Here is a tiny trained network, its code and every weight. The questions are about switching its units off for an input and a target symbol, where a switched-off unit gives its printed mean instead of its output.

import numpy as np


def w(rows, s, z=0):
    codes = np.array(rows[::2]) - 128.0
    scale = np.full(codes.shape[1], s)
    scale[-1] = z or s
    return codes * scale


def f(y):
    return y / 2 * (1 + np.tanh(0.7978845608 * (y + 0.044715 * y**3)))


def softmax(a):
    e = np.exp(a - a.max(-1, keepdims=True))
    return e / e.sum(-1, keepdims=True)


def log_softmax(a):
    a = a - a.max(-1, keepdims=True)
    return a - np.log(np.exp(a).sum(-1, keepdims=True))


def net(x, mask):
    ids = ['αδεθλμ'.index(c) for c in x.split()]
    T = len(ids)
    res = E[ids] + P[:T]
    r = res
    for j in range(3):
        rows = slice(2 * j, 2 * j + 2)
        q, k, v = (r @ M[0][rows].T for M in (Q, K, V))
        z = softmax(np.where(np.tri(T) > 0, q @ k.T / 2**0.5, -1e9)) @ v
        o = O[0][rows]
        res = res + np.where(mask[j], z, o[:, -1]) @ o[:, :-1]
    y = f(res @ A[0][:, :-1].T + A[0][:, -1])
    res = res + np.where(mask[3:11], y, B[0][:, -1]) @ B[0][:, :-1]
    return log_softmax(res[-1] @ U[:, :-1].T + U[:, -1])


Q, K, V, O, A, B = {}, {}, {}, {}, {}, {}
E = w([
[172,117,56,119,169,120],'α',
[111,200,174,118,103,159],'δ',
[208,201,86,90,119,206],'ε',
[138,199,9,5,109,72],'θ',
[68,190,152,86,137,3],'λ',
[164,246,194,136,153,96],'μ',
],0.013)
P = w([
[88,148,65,169,121,124],'0',
[161,191,56,146,21,32],'1',
[104,138,101,141,142,151],'2',
[186,200,132,127,32,91],'3',
[91,142,108,123,183,138],'4',
[169,209,66,105,62,40],'5',
[111,123,152,95,191,169],'6',
[183,193,160,105,53,119],'7',
[108,122,171,73,222,168],'8',
[172,194,154,84,75,100],'9',
[105,121,184,52,253,168],'10',
[171,193,134,62,95,87],'11',
],0.015)
Q[0] = w([
[104,31,119,158,107,134],'head 1',
[104,69,152,156,150,165],'head 1',
[173,206,124,137,100,122],'head 2',
[155,142,127,98,88,112],'head 2',
[183,252,101,59,145,97],'head 3',
[129,142,174,113,107,150],'head 3',
],0.016)
K[0] = w([
[169,141,51,213,75,78],'head 1',
[113,150,143,179,60,133],'head 1',
[150,121,181,33,241,165],'head 2',
[76,147,130,92,189,169],'head 2',
[103,121,170,33,251,173],'head 3',
[122,117,165,114,117,144],'head 3',
],0.013)
V[0] = w([
[165,111,83,122,156,204],'head 1',
[112,106,113,144,170,155],'head 1',
[36,139,150,68,50,193],'head 2',
[92,46,71,176,161,95],'head 2',
[134,127,12,3,85,56],'head 3',
[197,96,132,123,177,63],'head 3',
],0.011)
O[0] = w([
[22,139,103,114,57,135,132],'head 1',
[62,98,83,93,86,104,134],'head 1',
[157,150,124,145,179,111,114],'head 2',
[121,133,161,167,88,168,1],'head 2',
[97,77,174,12,123,145,221],'head 3',
[167,101,118,129,32,142,130],'head 3',
],0.011,0.0074)
A[0] = w([
[90,132,138,72,203,171,153],'neuron 1',
[104,149,59,92,112,86,254],'neuron 2',
[160,76,163,70,42,127,115],'neuron 3',
[50,72,153,149,244,168,174],'neuron 4',
[85,28,49,143,175,214,203],'neuron 5',
[207,103,178,119,33,18,104],'neuron 6',
[185,172,208,71,65,97,208],'neuron 7',
[93,46,203,168,138,91,152],'neuron 8',
],0.011,0.0055)
B[0] = w([
[119,249,109,101,23,133,218],'neuron 1',
[123,98,203,179,141,116,250],'neuron 2',
[77,207,148,145,206,182,213],'neuron 3',
[44,1,103,220,127,158,161],'neuron 4',
[216,120,17,51,189,124,150],'neuron 5',
[98,193,29,108,101,177,192],'neuron 6',
[146,24,118,119,140,142,253],'neuron 7',
[186,148,115,109,56,65,127],'neuron 8',
],0.0099,0.018)
U = w([
[67,100,101,185,120,196,107],'α',
[153,175,174,115,207,104,145],'δ',
[133,42,190,88,63,94,244],'ε',
[126,155,153,64,126,127,76],'θ',
[116,43,47,86,221,144,102],'λ',
[166,206,64,110,2,109,105],'μ',
],0.0091,0.011)

Each question gives the input, a string of symbols that net reads in full, and the target symbol t.
The units are the heads (2 rows each of Q, K, V and O) and the neurons (one row each of A and B). Each row of codes is followed by its name. A weight is (code - 128) times the scale printed after its matrix; where a second scale follows, it is the last column's (O, A, B and U).
mask holds one flag per unit, heads first, then neurons. A switched-off unit (its flag False) gives its mean, the last column of its rows in O or B, instead of its output. The means were averaged over made-up inputs and are rounded, as every weight is.
A unit's drop is (log p(t) with every unit on - log p(t) with that unit switched off) / (log p(t) with every unit on - log p(t) with every unit switched off).
most important unit: the unit with the biggest drop
k most important neurons: the k neurons with the biggest drops, biggest first
which heads matter: for each layer, one digit per head in row order, 1 if its drop is at least 0.15 and else 0, layers parted by /
drop of u: that unit's drop, to one decimal
input α μ λ α ε δ μ μ μ ε θ λ, target θ: 3 most important neurons : [neuron 3; neuron 1; neuron 6]
input μ δ α μ ε δ λ λ λ, target ε: 2 most important neurons : [neuron 3; neuron 4]
input α λ θ μ ε θ α α, target α: 2 most important neurons : [neuron 1; neuron 3]
input μ θ δ μ λ α μ α, target μ: 4 most important neurons : [neuron 3; neuron 7; neuron 6; neuron 4]
input θ ε μ ε δ α, target δ: which heads matter : 001
input α θ μ μ ε μ λ α ε μ, target ε: which heads matter : 100
input μ δ α θ θ μ μ δ δ ε, target δ: which heads matter : 011
input λ λ θ α λ α, target λ: 3 most important neurons : [neuron 1; neuron 6; neuron 7]
input θ μ ε θ μ ε δ α, target δ: 2 most important neurons : [neuron 1; neuron 7]
input θ α ε α, target ε: which heads matter : 101
input ε α ε δ θ α μ ε θ δ δ, target α: most important unit : neuron 4
input λ α μ δ θ δ ε, target μ: 3 most important neurons : [neuron 1; neuron 7; neuron 3]
input α ε ε ε λ δ δ ε, target δ: 2 most important neurons : [neuron 1; neuron 6]
input θ θ ε μ, target ε: 3 most important neurons : [neuron 3; neuron 1; neuron 7]
input μ μ μ λ α δ, target α: most important unit : neuron 3
input θ ε ε, target μ: 2 most important neurons : [neuron 7; neuron 1]
input λ μ θ μ θ δ ε α θ θ α α, target α: drop of head 3 : 0.4
input μ ε θ θ δ ε δ δ θ μ, target θ: drop of neuron 3 : 1.1
input α μ μ, target δ: drop of neuron 1 : 1.0
input α λ α λ α λ θ θ α μ, target α: most important unit : neuron 1
